Here is a tiny trained network, its code and every weight. The questions are about switching its units off for an input and a class, where a switched-off unit gives its printed mean instead of its output.

import numpy as np


def w(rows, s, z=0):
    codes = np.array(rows[::2]) - 128.0
    scale = np.full(codes.shape[1], s)
    scale[-1] = z or s
    return codes * scale


def norm(h):
    return h / np.sqrt((h * h).mean(-1, keepdims=True) + 1e-5)


def f(y):
    return y / 2 * (1 + np.tanh(0.7978845608 * (y + 0.044715 * y**3)))


def log_softmax(a):
    a = a - a.max(-1, keepdims=True)
    return a - np.log(np.exp(a).sum(-1, keepdims=True))


def net(x, mask):
    res = np.array(x, float).reshape(1, 8) / 4 @ E
    u = 0
    for l in range(3):
        y = f(norm(res) @ A[l][:, :-1].T + A[l][:, -1])
        res = res + np.where(mask[u : u + 16], y, B[l][:, -1]) @ B[l][:, :-1]
        u += 16
    return log_softmax(norm(res)[-1] @ U[:, :-1].T + U[:, -1])


A, B = {}, {}
E = w([
[168,243,221,63,99,169,16,113,58,40,176,131],'x0',
[64,108,133,74,215,45,102,39,137,83,157,60],'x1',
[124,127,131,128,121,132,122,128,129,127,128,132],'x2',
[37,201,38,67,75,94,175,216,98,71,80,94],'x3',
[208,70,20,165,192,167,79,197,24,135,169,28],'x4',
[90,114,66,254,88,72,30,155,162,30,187,196],'x5',
[134,122,131,123,130,129,126,129,124,125,133,126],'x6',
[156,108,77,15,250,171,42,182,237,93,51,204],'x7',
],0.00076)
A[0] = w([
[103,55,82,158,115,88,188,158,221,192,136,96,82],'L0N0',
[112,68,91,128,119,100,182,155,201,179,125,82,19],'L0N1',
[141,133,114,127,141,119,136,113,106,127,115,161,64],'L0N2',
[131,147,134,165,33,71,180,81,38,123,172,81,130],'L0N3',
[148,123,133,107,119,120,119,138,148,130,143,113,2],'L0N4',
[193,77,199,208,167,195,102,41,144,164,132,126,32],'L0N5',
[25,140,105,81,242,48,105,20,124,115,193,69,85],'L0N6',
[148,202,201,71,74,152,48,151,133,96,208,97,126],'L0N7',
[199,108,53,23,193,146,66,141,184,86,51,224,146],'L0N8',
[97,54,79,159,115,84,192,160,224,198,135,99,96],'L0N9',
[143,137,132,149,46,68,179,72,61,127,159,94,58],'L0N10',
[39,138,94,89,223,67,104,32,115,117,191,68,16],'L0N11',
[137,116,119,145,147,140,147,108,98,95,75,140,78],'L0N12',
[133,232,208,72,69,169,36,144,101,74,205,99,210],'L0N13',
[103,64,89,147,119,106,185,156,208,185,126,88,25],'L0N14',
[187,189,86,170,33,248,149,209,116,219,139,249,118],'L0N15',
],0.0019,0.0012)
B[0] = w([
[132,132,138,150,180,146,130,69,50,64,91,183,171],'L0N0',
[132,150,135,137,156,159,119,99,49,83,116,159,125],'L0N1',
[128,119,120,114,130,143,137,141,106,123,147,94,101],'L0N2',
[74,130,148,150,202,202,91,183,191,144,128,132,189],'L0N3',
[125,128,114,118,116,151,105,139,72,120,141,73,78],'L0N4',
[113,127,115,43,125,28,124,178,83,148,177,181,148],'L0N5',
[219,44,201,169,64,136,145,245,157,73,49,115,171],'L0N6',
[114,109,96,182,187,130,175,88,75,107,63,182,169],'L0N7',
[9,156,199,249,175,214,121,195,139,174,173,71,251],'L0N8',
[129,130,132,152,189,145,135,66,50,65,80,191,184],'L0N9',
[70,143,155,149,191,195,103,185,169,144,138,113,138],'L0N10',
[197,65,193,148,50,143,133,239,112,70,79,110,127],'L0N11',
[120,121,117,110,134,137,119,156,113,143,156,90,108],'L0N12',
[122,83,93,187,203,121,179,84,88,112,52,199,234],'L0N13',
[134,153,139,140,161,153,122,86,47,71,110,167,135],'L0N14',
[165,1,240,126,116,21,125,156,148,8,55,36,212],'L0N15',
],0.0016,0.0013)
A[1] = w([
[182,93,46,148,168,221,93,164,60,149,198,59,158],'L1N0',
[206,68,133,140,138,133,87,36,186,199,210,143,105],'L1N1',
[160,155,168,122,77,96,138,123,66,128,119,75,5],'L1N2',
[166,120,124,129,126,112,111,106,138,111,127,90,116],'L1N3',
[144,134,178,12,149,153,199,125,68,208,85,102,116],'L1N4',
[109,141,168,141,152,88,115,175,87,97,99,89,66],'L1N5',
[213,69,151,137,150,127,74,17,188,185,201,144,100],'L1N6',
[119,164,151,185,18,67,182,56,33,164,207,79,43],'L1N7',
[63,200,35,84,76,124,165,173,140,78,93,86,65],'L1N8',
[169,242,199,93,123,162,36,120,56,70,139,124,56],'L1N9',
[89,141,69,181,70,77,58,167,161,80,201,214,159],'L1N10',
[120,135,159,186,40,54,181,49,28,149,196,77,43],'L1N11',
[73,201,17,99,70,141,179,161,127,79,85,75,92],'L1N12',
[68,199,18,95,72,135,174,161,124,76,82,76,95],'L1N13',
[170,250,198,100,129,162,33,125,52,68,137,139,60],'L1N14',
[183,109,55,129,138,121,91,200,36,152,194,72,117],'L1N15',
],0.0019)
B[1] = w([
[109,228,145,153,96,112,125,102,107,142,105,127,255],'L1N0',
[100,145,135,67,130,82,141,191,56,133,141,161,148],'L1N1',
[145,81,126,97,164,145,127,139,172,126,126,135,38],'L1N2',
[140,128,126,100,97,129,149,141,131,106,100,127,106],'L1N3',
[169,108,39,103,80,152,112,92,176,99,210,130,232],'L1N4',
[158,69,137,116,145,143,140,128,172,147,131,140,116],'L1N5',
[84,137,131,76,128,82,146,214,56,144,142,175,162],'L1N6',
[87,100,126,100,233,205,73,208,218,125,128,120,101],'L1N7',
[176,75,183,132,165,117,106,132,109,180,175,179,117],'L1N8',
[91,3,54,159,188,128,234,119,125,149,105,154,77],'L1N9',
[174,136,89,41,101,161,157,82,138,161,169,81,206],'L1N10',
[103,106,115,98,229,190,78,197,209,114,110,142,113],'L1N11',
[169,96,197,121,161,90,94,129,82,196,188,199,146],'L1N12',
[172,95,195,117,157,95,98,129,78,193,193,197,151],'L1N13',
[84,3,51,167,188,133,241,115,121,153,110,153,85],'L1N14',
[161,191,139,120,101,103,101,92,101,100,92,114,173],'L1N15',
],0.002,0.00096)
A[2] = w([
[106,113,89,205,92,73,38,147,147,56,188,179,52],'L2N0',
[229,82,136,184,33,216,161,222,123,154,66,194,72],'L2N1',
[42,165,123,165,203,225,90,195,193,180,136,105,108],'L2N2',
[136,116,75,53,206,185,45,188,199,119,81,185,62],'L2N3',
[167,176,55,78,35,155,125,37,181,120,198,92,161],'L2N4',
[147,3,160,151,105,102,127,173,145,45,76,59,110],'L2N5',
[104,21,29,173,172,103,210,83,107,155,73,184,78],'L2N6',
[108,52,117,125,171,164,76,193,139,116,115,178,2],'L2N7',
[104,94,57,174,190,128,190,60,47,118,65,196,102],'L2N8',
[83,94,177,201,94,170,164,144,89,162,198,78,73],'L2N9',
[158,98,173,62,157,32,64,193,56,222,229,221,122],'L2N10',
[165,127,136,34,155,176,185,91,128,157,120,77,108],'L2N11',
[118,33,71,198,156,122,173,127,121,164,98,171,28],'L2N12',
[123,198,98,174,116,151,92,148,123,148,105,89,172],'L2N13',
[166,122,131,122,174,159,89,141,70,120,196,129,98],'L2N14',
[112,111,83,201,81,77,40,141,152,57,187,174,44],'L2N15',
],0.0024,0.0025)
B[2] = w([
[165,73,108,20,148,206,217,87,124,214,143,67,166],'L2N0',
[82,25,154,17,247,40,124,101,130,62,156,38,164],'L2N1',
[61,165,186,204,187,197,111,176,201,165,204,69,199],'L2N2',
[51,108,176,215,169,190,211,162,97,180,249,51,85],'L2N3',
[204,139,17,98,18,185,69,14,195,219,153,78,135],'L2N4',
[191,47,194,49,171,117,77,209,172,61,75,98,174],'L2N5',
[134,124,133,143,212,219,162,111,47,69,135,147,145],'L2N6',
[118,77,182,81,194,170,220,103,84,160,159,44,25],'L2N7',
[134,82,48,174,178,197,189,71,87,67,66,200,231],'L2N8',
[98,144,133,62,240,181,124,157,188,140,122,129,122],'L2N9',
[26,134,153,65,96,68,209,193,38,166,199,205,238],'L2N10',
[132,57,55,111,111,163,140,109,129,156,210,116,179],'L2N11',
[122,101,161,71,203,184,173,125,70,91,158,93,63],'L2N12',
[91,171,160,169,126,136,88,110,177,115,146,178,254],'L2N13',
[102,101,143,90,117,117,211,111,179,157,88,138,135],'L2N14',
[161,76,114,25,150,201,213,88,127,210,146,63,148],'L2N15',
],0.0021,0.00097)
U = w([
[7,212,215,248,247,253,84,237,235,206,229,34,108],'0',
[130,65,35,216,253,232,244,26,14,22,30,231,81],'1',
[167,221,104,174,24,63,49,110,146,145,96,159,254],'2',
[46,133,184,9,86,14,232,234,22,227,237,233,53],'3',
[234,69,16,8,33,228,144,22,217,238,205,27,53],'4',
[218,3,229,49,163,36,51,218,190,12,30,26,35],'5',
],0.004,0.0039)

Each question gives the input, the list of numbers given to net, and the class t.
The units are the neurons (one row each of A and B). Each row of codes is followed by its name. A weight is (code - 128) times the scale printed after its matrix; where a second scale follows, it is the last column's (A, B and U).
mask holds one flag per neuron, layer by layer. A switched-off neuron (its flag False) gives its mean, the last column of its row in B, instead of its output. The means were averaged over made-up inputs and are rounded, as every weight is.
A unit's drop is (log p(t) with every unit on - log p(t) with that unit switched off) / (log p(t) with every unit on - log p(t) with every unit switched off).
The circuit of an input: a set's keep is (log p(t) with only the set's units on - log p(t) with every unit switched off) / (log p(t) with every unit on - log p(t) with every unit switched off). Starting from the 12 units with the biggest drops (on a tie, the unit counted first), units are removed one at a time, each time the one whose removal leaves the highest keep (on an exact tie, the one counted first), for as long as the keep stays at least 0.8.
circuit, biggest first: the units of the circuit, biggest drop first
unit that matters most: the unit with the biggest drop
top k neurons: the k neurons with the biggest drops, biggest first
top k neurons in layer l: the k neurons of layer l with the biggest drops, biggest first
input [4,2,5,-3,6,-6,2,6], class 0: top 2 neurons => (L0N8 L1N10)
input [4,8,-7,3,4,7,-7,-7], class 5: unit that matters most => L0N6
input [-4,-6,1,4,-4,0,-8,-7], class 0: top 2 neurons => (L0N6 L1N7)
input [-1,8,2,-4,-5,3,6,4], class 5: circuit, biggest first => (L0N6 L2N5)
input [6,6,1,4,-1,0,8,5], class 1: circuit, biggest first => (L1N14 L1N9)
input [-5,7,-3,7,-6,5,5,8], class 0: top 3 neurons in layer 0 => (L0N8 L0N15 L0N5)
input [7,1,4,-5,7,1,7,6], class 1: top 4 neurons => (L1N14 L1N9 L0N3 L0N13)
input [-1,-5,0,0,6,1,-2,5], class 2: circuit, biggest first => (L1N0 L1N15 L0N13)
input [0,1,6,-1,0,-2,5,-1], class 4: top 4 neurons => (L1N4 L2N4 L0N8 L0N15)
input [-6,-6,-3,3,-2,7,2,5], class 4: top 2 neurons => (L0N13 L1N10)
input [2,-1,7,6,-4,5,-2,3], class 3: top 3 neurons => (L1N13 L1N12 L1N8)
input [-3,-4,3,-7,-6,-5,6,2], class 3: circuit, biggest first => (L1N6 L2N10 L0N5)
input [-7,8,-4,7,8,-6,8,0], class 2: top 3 neurons in layer 0 => (L0N13 L0N15 L0N7)
input [-6,-1,-8,1,1,5,-4,-6], class 0: top 2 neurons in layer 0 => (L0N13 L0N7)
input [6,-3,-5,-2,4,-2,-1,6], class 0: top 3 neurons in layer 0 => (L0N8 L0N9 L0N0)
input [-3,8,3,7,-7,-4,-1,-8], class 0: top neuron in layer 1 => (L1N7)
input [6,6,6,-4,-3,-7,-7,3], class 4: circuit, biggest first => (L1N4 L2N4)
input [8,2,2,2,6,2,8,8], class 0: top 4 neurons in layer 0 => (L0N8 L0N9 L0N0 L0N14)
input [-6,-6,0,-8,4,8,4,-3], class 3: circuit, biggest first => (L1N6 L1N1 L0N5 L2N10)
input [-1,5,4,1,4,3,8,-1], class 5: top 2 neurons => (L0N6 L0N11)
input [3,-7,5,4,-2,7,3,-4], class 4: top 2 neurons => (L1N10 L0N6)
input [-5,5,8,-6,0,-4,3,4], class 3: top 3 neurons => (L0N13 L0N15 L1N6)
input [2,3,1,4,5,-2,-3,7], class 0: circuit, biggest first => (L0N8)
input [-2,0,3,-1,2,0,3,5], class 0: top 2 neurons => (L0N8 L2N2)
input [7,-2,-7,-5,7,-5,4,-1], class 1: top 2 neurons => (L1N14 L1N9)
input [-4,-4,2,-1,-7,-5,-1,-1], class 2: top 4 neurons => (L1N10 L2N0 L2N15 L0N13)
input [2,-5,7,8,1,1,-4,0], class 3: unit that matters most => L2N10
input [6,-1,-2,-5,5,5,8,-6], class 0: top 2 neurons => (L1N7 L0N9)
